Here is a tiny trained network, its code and every weight. The questions are about switching its units off for an input and a target symbol, where a switched-off unit gives its printed mean instead of its output.

import numpy as np


def w(rows, s, z=0):
    codes = np.array(rows[::2]) - 128.0
    scale = np.full(codes.shape[1], s)
    scale[-1] = z or s
    return codes * scale


def f(y):
    return y / 2 * (1 + np.tanh(0.7978845608 * (y + 0.044715 * y**3)))


def softmax(a):
    e = np.exp(a - a.max(-1, keepdims=True))
    return e / e.sum(-1, keepdims=True)


def log_softmax(a):
    a = a - a.max(-1, keepdims=True)
    return a - np.log(np.exp(a).sum(-1, keepdims=True))


def net(x, mask):
    ids = ['ΓΞΣΦαβεζηθμπτψω'.index(c) for c in x.split()]
    T = len(ids)
    res = E[ids] + P[:T]
    u = 0
    for l in range(2):
        r = res
        for j in range(2):
            rows = slice(2 * j, 2 * j + 2)
            q, k, v = (r @ M[l][rows].T for M in (Q, K, V))
            z = softmax(np.where(np.tri(T) > 0, q @ k.T / 2**0.5, -1e9)) @ v
            o = O[l][rows]
            res = res + np.where(mask[u + j], z, o[:, -1]) @ o[:, :-1]
        u += 2
        y = f(res @ A[l][:, :-1].T + A[l][:, -1])
        res = res + np.where(mask[u : u + 4], y, B[l][:, -1]) @ B[l][:, :-1]
        u += 4
    return log_softmax(res[-1] @ U[:, :-1].T + U[:, -1])


Q, K, V, O, A, B = {}, {}, {}, {}, {}, {}
E = w([
[192,119,159],'Γ',
[147,152,126],'Ξ',
[184,231,167],'Σ',
[75,88,73],'Φ',
[93,112,100],'α',
[139,158,65],'β',
[48,80,46],'ε',
[208,131,165],'ζ',
[75,62,59],'η',
[57,93,113],'θ',
[90,114,87],'μ',
[232,3,103],'π',
[108,132,6],'τ',
[103,75,132],'ψ',
[54,42,86],'ω',
],0.017)
P = w([
[116,90,215],'0',
[65,77,252],'1',
[100,84,210],'2',
[116,85,181],'3',
[102,79,183],'4',
[120,79,167],'5',
[131,80,140],'6',
[129,73,133],'7',
[73,71,220],'8',
[69,60,213],'9',
[67,70,209],'10',
[87,68,190],'11',
[68,69,209],'12',
[107,90,182],'13',
],0.0033)
Q[0] = w([
[133,245,240],'0.h0',
[40,108,138],'0.h0',
[167,50,1],'0.h1',
[98,221,36],'0.h1',
],0.0091)
K[0] = w([
[70,246,149],'0.h0',
[156,140,142],'0.h0',
[98,24,69],'0.h1',
[80,158,131],'0.h1',
],0.012)
V[0] = w([
[196,3,93],'0.h0',
[79,189,171],'0.h0',
[201,65,168],'0.h1',
[151,88,87],'0.h1',
],0.0064)
O[0] = w([
[74,163,254,253],'0.h0',
[136,100,36,63],'0.h0',
[184,134,4,121],'0.h1',
[82,74,116,171],'0.h1',
],0.0061,0.0047)
A[0] = w([
[144,84,115,117],'0.n0',
[3,151,101,1],'0.n1',
[147,113,153,167],'0.n2',
[158,170,175,49],'0.n3',
],0.013,0.0042)
B[0] = w([
[152,114,136,136],'0.n0',
[220,149,72,255],'0.n1',
[157,151,145,150],'0.n2',
[248,111,61,130],'0.n3',
],0.014,0.0073)
Q[1] = w([
[93,15,63],'1.h0',
[25,119,214],'1.h0',
[64,14,3],'1.h1',
[127,138,74],'1.h1',
],0.015)
K[1] = w([
[157,117,74],'1.h0',
[84,252,161],'1.h0',
[2,45,8],'1.h1',
[104,136,53],'1.h1',
],0.016)
V[1] = w([
[123,136,153],'1.h0',
[80,183,93],'1.h0',
[60,39,8],'1.h1',
[98,167,142],'1.h1',
],0.011)
O[1] = w([
[103,109,93,70],'1.h0',
[177,149,92,47],'1.h0',
[210,191,254,171],'1.h1',
[85,127,151,1],'1.h1',
],0.0092,0.0041)
A[1] = w([
[102,221,110,1],'1.n0',
[114,124,247,103],'1.n1',
[66,231,196,211],'1.n2',
[122,193,108,164],'1.n3',
],0.013,0.0029)
B[1] = w([
[171,122,6,120],'1.n0',
[133,77,158,255],'1.n1',
[81,193,81,198],'1.n2',
[98,170,76,155],'1.n3',
],0.02,0.0061)
U = w([
[128,45,115,181],'Γ',
[54,124,134,209],'Ξ',
[171,146,53,3],'Σ',
[132,161,195,128],'Φ',
[56,212,219,183],'α',
[57,229,145,107],'β',
[228,175,156,143],'ε',
[185,67,114,71],'ζ',
[163,117,203,95],'η',
[115,174,198,144],'θ',
[79,205,196,152],'μ',
[142,119,154,72],'π',
[138,233,123,55],'τ',
[51,91,254,97],'ψ',
[177,88,206,62],'ω',
],0.0082,0.0066)

Each question gives the input, a string of symbols that net reads in full, and the target symbol t.
The units are the heads (2 rows each of Q, K, V and O) and the neurons (one row each of A and B). Each row of codes is followed by its name. A weight is (code - 128) times the scale printed after its matrix; where a second scale follows, it is the last column's (O, A, B and U).
mask holds one flag per unit, layer by layer, with each layer's heads first. A switched-off unit (its flag False) gives its mean, the last column of its rows in O or B, instead of its output. The means were averaged over made-up inputs and are rounded, as every weight is.
A unit's drop is (log p(t) with every unit on - log p(t) with that unit switched off) / (log p(t) with every unit on - log p(t) with every unit switched off).
The circuit of an input: a set's keep is (log p(t) with only the set's units on - log p(t) with every unit switched off) / (log p(t) with every unit on - log p(t) with every unit switched off). Starting from all 12 units, units are removed one at a time, each time the one whose removal leaves the highest keep (on an exact tie, the one counted first), for as long as the keep stays at least 0.8.
circuit, biggest first: the units of the circuit, biggest drop first
k most important neurons: the k neurons with the biggest drops, biggest first
top k neurons in layer l: the k neurons of layer l with the biggest drops, biggest first
heads that matter: for each layer, one digit per head in row order, 1 if its drop is at least 0.15 and else 0, layers parted by /
drop when u is switched off: that unit's drop, to one decimal
input ε ψ θ Γ ψ β Ξ τ ε Φ β, target β: circuit, biggest first -> [1.n2, 0.h0, 0.n1, 1.h1]
input ζ ψ Γ ζ ε ε Γ Σ ω, target ω: circuit, biggest first -> [1.h1, 0.n1, 1.n1, 1.n2]
input ε ε α, target α: heads that matter -> 00 / 01
input Γ π Γ ψ Γ α ε ε α, target Ξ: heads that matter -> 10 / 01
input Σ α μ Γ Γ ε π ε Σ ψ β, target Ξ: circuit, biggest first -> [1.h1]
input ε ζ ψ θ Ξ, target Γ: heads that matter -> 00 / 01
input θ θ ψ β ε Γ ω β β Φ Σ, target Σ: circuit, biggest first -> [1.h1, 0.n3]
input ψ Γ η ε Γ ζ θ ε Γ α τ, target τ: circuit, biggest first -> [1.h1, 1.n2, 1.n0]
input η ζ τ η π, target Γ: circuit, biggest first -> [0.h0, 1.h1]
input π ζ ψ ε τ ψ θ α ψ ψ, target Ξ: 3 most important neurons -> [1.n1, 0.n2, 0.n1]
input π Γ Γ α ε Ξ Ξ ω Φ μ ε β, target Ξ: circuit, biggest first -> [1.h1, 0.h0]
input ζ ε ε ψ Γ β, target β: heads that matter -> 10 / 00
input ε ε ω ψ Γ ε ε α ψ α ψ τ, target τ: heads that matter -> 00 / 01
input ε ω α ε Γ τ τ Ξ, target Ξ: top 2 neurons in layer 0 -> [0.n1, 0.n2]
input ε ζ ω ζ Ξ ε ζ θ ω ε ε τ ζ α, target α: top 2 neurons in layer 0 -> [0.n3, 0.n2]
input ω τ η ε ε ε, target ε: drop when 1.n2 is switched off -> 0.1
input ε Γ ε ζ ε ψ ω ε ψ Γ ε ψ Γ, target Γ: drop when 0.h1 is switched off -> -0.1
input ε α Σ β ε Γ τ ψ ζ η ψ, target ψ: drop when 1.n2 is switched off -> -0.1
